Here is a tiny trained network, its code and every weight. The questions are about switching its units off for an input and a class, where a switched-off unit gives its printed mean instead of its output.

import numpy as np


def w(rows, s, z=0):
    codes = np.array(rows[::2]) - 128.0
    scale = np.full(codes.shape[1], s)
    scale[-1] = z or s
    return codes * scale


def norm(h):
    return h / np.sqrt((h * h).mean(-1, keepdims=True) + 1e-5)


def f(y):
    return y / 2 * (1 + np.tanh(0.7978845608 * (y + 0.044715 * y**3)))


def log_softmax(a):
    a = a - a.max(-1, keepdims=True)
    return a - np.log(np.exp(a).sum(-1, keepdims=True))


def net(x, mask):
    res = np.array(x, float).reshape(1, 7) / 4 @ E
    u = 0
    for l in range(3):
        y = f(norm(res) @ A[l][:, :-1].T + A[l][:, -1])
        res = res + np.where(mask[u : u + 8], y, B[l][:, -1]) @ B[l][:, :-1]
        u += 8
    return log_softmax(norm(res)[-1] @ U[:, :-1].T + U[:, -1])


A, B = {}, {}
E = w([
[129,132,134,126,137,130,132,130,129,126,131],'x0',
[184,142,61,224,173,74,153,64,167,65,34],'x1',
[191,54,67,107,189,110,96,148,29,135,151],'x2',
[73,117,37,111,159,254,73,41,117,82,164],'x3',
[69,140,110,94,225,53,138,110,128,140,174],'x4',
[207,142,113,161,169,157,126,171,246,186,173],'x5',
[177,72,170,48,107,101,29,95,215,85,156],'x6',
],0.0076)
A[0] = w([
[126,129,114,89,45,110,88,138,93,98,73,104],'0.n1',
[210,137,154,212,163,125,208,28,144,81,93,101],'0.n2',
[38,253,179,126,120,137,94,159,191,83,94,2],'0.n3',
[105,184,171,66,101,157,89,182,93,206,196,73],'0.n4',
[184,134,143,71,125,156,33,130,154,175,80,233],'0.n5',
[167,130,98,164,100,153,170,142,141,181,132,94],'0.n6',
[107,232,114,133,197,66,87,110,160,158,207,196],'0.n7',
[139,81,172,112,94,74,2,82,164,101,156,144],'0.n8',
],0.0068,0.0046)
B[0] = w([
[123,123,110,107,148,151,168,155,151,115,146,180],'0.n1',
[89,180,97,135,129,106,66,212,119,64,111,235],'0.n2',
[87,112,163,193,86,63,146,100,108,66,187,177],'0.n3',
[108,185,79,146,189,110,80,199,148,125,61,223],'0.n4',
[174,179,120,167,124,175,179,139,170,123,134,253],'0.n5',
[161,124,100,166,139,186,204,157,151,143,140,165],'0.n6',
[95,2,95,99,95,88,193,148,132,104,130,254],'0.n7',
[76,84,184,186,203,152,183,135,84,179,59,250],'0.n8',
],0.01,0.004)
A[1] = w([
[124,153,159,78,91,144,96,158,110,163,216,53],'1.n1',
[100,167,76,75,170,193,85,72,196,79,142,119],'1.n2',
[88,169,129,111,105,115,145,138,8,109,118,85],'1.n3',
[195,78,85,102,181,142,94,178,69,115,125,36],'1.n4',
[113,201,83,192,133,118,169,158,108,121,170,211],'1.n5',
[210,158,127,120,52,191,138,176,123,75,161,3],'1.n6',
[179,73,229,74,150,109,2,86,204,87,109,199],'1.n7',
[100,117,179,86,106,155,82,143,103,217,211,37],'1.n8',
],0.0085,0.0036)
B[1] = w([
[95,202,86,209,133,91,55,103,103,83,54,124],'1.n1',
[179,201,66,48,48,172,131,70,122,157,161,186],'1.n2',
[163,77,174,99,172,174,111,118,198,148,106,203],'1.n3',
[125,172,229,228,89,129,104,89,187,89,208,187],'1.n4',
[130,94,216,110,160,200,155,94,184,219,124,254],'1.n5',
[86,50,104,69,91,64,136,197,86,113,194,157],'1.n6',
[86,203,156,205,107,231,239,162,29,255,76,156],'1.n7',
[60,206,80,199,196,40,67,180,158,175,44,134],'1.n8',
],0.0087,0.0065)
A[2] = w([
[192,186,45,168,162,64,137,65,158,71,39,50],'2.n1',
[139,155,150,177,19,186,153,164,126,90,136,103],'2.n2',
[161,124,106,126,66,199,106,240,119,90,88,137],'2.n3',
[149,122,192,113,142,91,203,175,175,110,88,196],'2.n4',
[243,116,133,155,188,121,71,157,2,154,182,99],'2.n5',
[62,196,165,93,68,129,121,189,190,144,164,136],'2.n6',
[207,206,169,97,83,14,153,174,100,179,100,1],'2.n7',
[94,139,225,20,134,129,90,93,45,42,45,48],'2.n8',
],0.0087,0.0043)
B[2] = w([
[102,173,152,118,155,84,79,227,97,140,150,152],'2.n1',
[86,65,157,94,172,57,141,95,122,124,163,194],'2.n2',
[128,134,101,82,184,73,143,142,95,122,122,189],'2.n3',
[156,126,92,97,136,195,87,86,90,104,155,254],'2.n4',
[35,139,182,194,83,111,107,65,222,76,128,150],'2.n5',
[133,126,110,177,147,91,75,114,147,65,102,195],'2.n6',
[129,146,80,83,45,171,88,48,73,157,168,146],'2.n7',
[252,95,85,138,99,119,158,178,198,110,100,172],'2.n8',
],0.013,0.0088)
U = w([
[79,255,89,183,172,84,29,217,89,120,52,111],'0',
[76,117,189,200,175,213,232,108,43,225,48,64],'1',
[67,141,207,229,44,80,107,35,197,28,197,29],'2',
[122,100,100,89,168,168,107,97,121,84,130,253],'3',
[210,80,85,99,92,170,158,176,218,115,115,108],'4',
[109,193,43,54,33,193,97,27,42,137,188,56],'5',
[56,38,92,36,181,35,177,145,73,105,169,19],'6',
],0.011,0.0065)

Each question gives the input, the list of numbers given to net, and the class t.
The units are the neurons (one row each of A and B). Each row of codes is followed by its name. A weight is (code - 128) times the scale printed after its matrix; where a second scale follows, it is the last column's (A, B and U).
mask holds one flag per neuron, layer by layer. A switched-off neuron (its flag False) gives its mean, the last column of its row in B, instead of its output. The means were averaged over made-up inputs and are rounded, as every weight is.
A unit's drop is (log p(t) with every unit on - log p(t) with that unit switched off) / (log p(t) with every unit on - log p(t) with every unit switched off).
The circuit of an input: a set's keep is (log p(t) with only the set's units on - log p(t) with every unit switched off) / (log p(t) with every unit on - log p(t) with every unit switched off). Starting from the 12 units with the biggest drops (on a tie, the unit counted first), units are removed one at a time, each time the one whose removal leaves the highest keep (on an exact tie, the one counted first), for as long as the keep stays at least 0.8.
circuit, biggest first: the units of the circuit, biggest drop first
most important unit: the unit with the biggest drop
top k neurons: the k neurons with the biggest drops, biggest first
k most important neurons of layer l: the k neurons of layer l with the biggest drops, biggest first
input [4,-5,8,-8,7,7,8], class 1: 2 most important neurons of layer 1 => 1.n7, 1.n2
input [-1,2,1,7,4,-3,6], class 5: 2 most important neurons of layer 1 => 1.n2, 1.n5
input [7,4,0,-6,0,-4,-3], class 3: most important unit => 1.n3
input [-2,-6,3,3,3,-4,-6], class 0: top 2 neurons => 0.n8, 1.n8
input [0,-1,-1,2,-2,0,0], class 5: 3 most important neurons of layer 0 => 0.n7, 0.n2, 0.n8
input [-4,1,4,5,-3,-2,0], class 5: top 3 neurons => 1.n2, 0.n7, 0.n8
input [5,2,-7,3,8,0,-5], class 6: top 4 neurons => 0.n7, 1.n4, 0.n5, 2.n5
input [-1,-4,7,-8,8,-1,3], class 5: top 2 neurons => 2.n7, 2.n4
input [0,-8,8,3,6,0,-5], class 0: circuit, biggest first => 1.n8, 1.n1
input [-7,8,-8,-8,-4,4,7], class 0: circuit, biggest first => 0.n2, 2.n1
input [-5,7,1,-8,-3,-4,4], class 5: top 3 neurons => 2.n7, 2.n4, 0.n4
input [1,7,7,-4,-7,1,-4], class 0: top 3 neurons => 0.n2, 2.n3, 2.n1
input [8,5,8,0,8,-2,-5], class 2: circuit, biggest first => 2.n5, 1.n4
input [-6,-3,-3,-7,2,-1,-6], class 5: top 3 neurons => 2.n4, 2.n7, 0.n8
input [-4,-6,-8,5,4,-5,-5], class 2: most important unit => 0.n3
input [6,-1,-3,-2,-6,6,6], class 1: top 2 neurons => 0.n8, 1.n7
input [4,-4,3,-8,1,-3,-6], class 5: top 3 neurons => 2.n7, 0.n8, 2.n4
input [5,1,-6,-8,8,1,-5], class 5: top 3 neurons => 2.n4, 2.n7, 0.n8
input [3,-4,-8,5,-8,7,-4], class 2: top 2 neurons => 2.n6, 0.n3
input [0,7,-3,-2,3,5,-4], class 0: circuit, biggest first => 2.n1
input [1,1,1,1,-6,4,4], class 6: circuit, biggest first => 1.n6, 2.n3
